Below is a small trained network, with its code and all its weights. Each question gives an input and a target symbol and asks what happens when units are switched off, that is, made to give their printed mean instead of their output.

import numpy as np


def w(rows, s, z=0):
    codes = np.array(rows[::2]) - 128.0
    scale = np.full(codes.shape[1], s)
    scale[-1] = z or s
    return codes * scale


def norm(h):
    return h / np.sqrt((h * h).mean(-1, keepdims=True) + 1e-5)


def f(y):
    return y / 2 * (1 + np.tanh(0.7978845608 * (y + 0.044715 * y**3)))


def softmax(a):
    e = np.exp(a - a.max(-1, keepdims=True))
    return e / e.sum(-1, keepdims=True)


def log_softmax(a):
    a = a - a.max(-1, keepdims=True)
    return a - np.log(np.exp(a).sum(-1, keepdims=True))


def net(x, mask):
    ids = ['Λαβδζστω'.index(c) for c in x.split()]
    T = len(ids)
    res = E[ids] + P[:T]
    u = 0
    for l in range(2):
        q, k, v = (norm(res) @ M[l].T for M in (Q, K, V))
        z = softmax(np.where(np.tri(T) > 0, q @ k.T / 3**0.5, -1e9)) @ v
        res = res + np.where(mask[u], z, O[l][:, -1]) @ O[l][:, :-1]
        u += 1
        y = f(norm(res) @ A[l][:, :-1].T + A[l][:, -1])
        res = res + np.where(mask[u : u + 12], y, B[l][:, -1]) @ B[l][:, :-1]
        u += 12
    return log_softmax(norm(res)[-1] @ U[:, :-1].T + U[:, -1])


Q, K, V, O, A, B = {}, {}, {}, {}, {}, {}
E = w([
[67,153,158],'Λ',
[74,78,182],'α',
[168,202,113],'β',
[110,67,154],'δ',
[134,104,109],'ζ',
[114,85,127],'σ',
[56,154,253],'τ',
[95,77,145],'ω',
],0.0038)
P = w([
[141,88,34],'0',
[187,80,210],'1',
[205,74,186],'2',
[230,75,183],'3',
[223,56,162],'4',
[221,58,170],'5',
[232,52,156],'6',
[239,46,158],'7',
[244,48,160],'8',
[241,46,163],'9',
],0.0011)
Q[0] = w([
[228,253,126],'0.h0',
[59,39,193],'0.h0',
[62,48,170],'0.h0',
],0.0054)
K[0] = w([
[205,254,151],'0.h0',
[62,72,83],'0.h0',
[59,39,89],'0.h0',
],0.0068)
V[0] = w([
[3,105,92],'0.h0',
[182,145,240],'0.h0',
[133,167,178],'0.h0',
],0.0031)
O[0] = w([
[251,147,213,210],'0.h0',
[47,17,69,255],'0.h0',
[21,129,94,161],'0.h0',
],0.0026,0.00072)
A[0] = w([
[176,129,3,253],'0.n0',
[165,84,165,70],'0.n1',
[116,14,159,147],'0.n2',
[185,50,180,58],'0.n3',
[130,189,179,118],'0.n4',
[108,63,90,175],'0.n5',
[171,119,138,136],'0.n6',
[29,109,132,149],'0.n7',
[117,65,106,151],'0.n8',
[39,100,156,144],'0.n9',
[147,73,152,106],'0.n10',
[103,196,92,185],'0.n11',
],0.0048,0.0019)
B[0] = w([
[74,71,190,185],'0.n0',
[89,143,110,152],'0.n1',
[97,163,175,250],'0.n2',
[66,174,101,191],'0.n3',
[137,104,112,161],'0.n4',
[132,189,253,158],'0.n5',
[108,110,104,139],'0.n6',
[161,78,170,179],'0.n7',
[101,190,216,154],'0.n8',
[196,93,199,203],'0.n9',
[65,204,114,164],'0.n10',
[86,92,100,145],'0.n11',
],0.0032,0.0022)
Q[1] = w([
[166,117,2],'1.h0',
[239,244,15],'1.h0',
[69,114,231],'1.h0',
],0.0057)
K[1] = w([
[39,113,202],'1.h0',
[35,60,252],'1.h0',
[255,138,77],'1.h0',
],0.0056)
V[1] = w([
[187,136,48],'1.h0',
[53,255,124],'1.h0',
[227,246,133],'1.h0',
],0.0026)
O[1] = w([
[143,1,187,122],'1.h0',
[14,187,214,120],'1.h0',
[50,27,106,253],'1.h0',
],0.0028,0.0012)
A[1] = w([
[143,55,183,223],'1.n0',
[107,78,40,73],'1.n1',
[98,102,50,30],'1.n2',
[254,166,124,71],'1.n3',
[103,155,49,77],'1.n4',
[66,179,146,189],'1.n5',
[156,137,178,204],'1.n6',
[89,144,137,172],'1.n7',
[152,96,139,131],'1.n8',
[115,219,125,118],'1.n9',
[75,113,87,3],'1.n10',
[70,158,98,106],'1.n11',
],0.0041,0.0016)
B[1] = w([
[122,159,28,251],'1.n0',
[157,90,213,108],'1.n1',
[113,82,255,94],'1.n2',
[41,136,126,84],'1.n3',
[65,76,186,87],'1.n4',
[155,124,66,194],'1.n5',
[156,105,72,194],'1.n6',
[123,110,68,168],'1.n7',
[136,149,109,139],'1.n8',
[136,67,128,125],'1.n9',
[93,147,182,98],'1.n10',
[74,121,101,123],'1.n11',
],0.003,0.0024)
U = w([
[245,105,44,255],'Λ',
[145,158,173,70],'α',
[92,1,98,240],'β',
[107,161,106,7],'δ',
[89,162,64,59],'ζ',
[57,181,56,143],'σ',
[200,128,245,98],'τ',
[104,161,119,51],'ω',
],0.0078,0.0023)

Each question gives the input, a string of symbols that net reads in full, and the target symbol t.
The units are the heads (3 rows each of Q, K, V and O) and the neurons (one row each of A and B). Each row of codes is followed by its name. A weight is (code - 128) times the scale printed after its matrix; where a second scale follows, it is the last column's (O, A, B and U).
mask holds one flag per unit, layer by layer, with each layer's heads first. A switched-off unit (its flag False) gives its mean, the last column of its rows in O or B, instead of its output. The means were averaged over made-up inputs and are rounded, as every weight is.
A unit's drop is (log p(t) with every unit on - log p(t) with that unit switched off) / (log p(t) with every unit on - log p(t) with every unit switched off).
The circuit of an input: a set's keep is (log p(t) with only the set's units on - log p(t) with every unit switched off) / (log p(t) with every unit on - log p(t) with every unit switched off). Starting from the 12 units with the biggest drops (on a tie, the unit counted first), units are removed one at a time, each time the one whose removal leaves the highest keep (on an exact tie, the one counted first), for as long as the keep stays at least 0.8.
circuit, biggest first: the units of the circuit, biggest drop first
most important unit: the unit with the biggest drop
k most important neurons: the k neurons with the biggest drops, biggest first
k most important neurons of layer l: the k neurons of layer l with the biggest drops, biggest first
drop of u: that unit's drop, to one decimal
input β β τ τ ω ζ Λ δ, target τ: circuit, biggest first => (0.n5, 0.h0, 1.h0, 0.n0)
input β Λ Λ δ, target τ: circuit, biggest first => (1.h0, 0.n5, 0.n0)
input β δ Λ β Λ, target τ: circuit, biggest first => (0.n9)
input β Λ α Λ β, target τ: 3 most important neurons => (0.n0, 0.n2, 0.n9)
input ζ σ β Λ β δ, target Λ: circuit, biggest first => (1.h0, 0.n0, 0.h0)
input δ Λ ζ Λ β Λ Λ β τ β, target β: circuit, biggest first => (0.h0, 0.n0)
input β Λ Λ Λ Λ τ ζ α, target τ: 2 most important neurons of layer 0 => (0.n0, 0.n11)
input β Λ β, target τ: 3 most important neurons of layer 0 => (0.n2, 0.n0, 0.n9)
input σ ω Λ β Λ δ, target σ: 2 most important neurons => (0.n0, 0.n3)
input β σ Λ Λ Λ τ ω, target τ: 4 most important neurons => (0.n5, 0.n2, 0.n8, 0.n0)
input Λ ω τ Λ Λ Λ Λ β ζ β, target β: 2 most important neurons => (0.n0, 0.n2)
input ζ Λ Λ τ Λ ω, target Λ: 3 most important neurons => (0.n0, 0.n9, 0.n2)
input ζ σ Λ Λ Λ Λ τ Λ α, target τ: 2 most important neurons => (0.n2, 0.n5)
input β β β β Λ, target τ: most important unit => 0.n9
input Λ δ α Λ, target β: drop of 0.h0 => 2.2
input σ Λ ζ Λ β τ ω, target σ: drop of 0.n9 => 0.0
input α ω σ Λ Λ β Λ, target Λ: drop of 1.n6 => 0.1
input Λ Λ σ τ τ, target β: drop of 0.n2 => 0.8
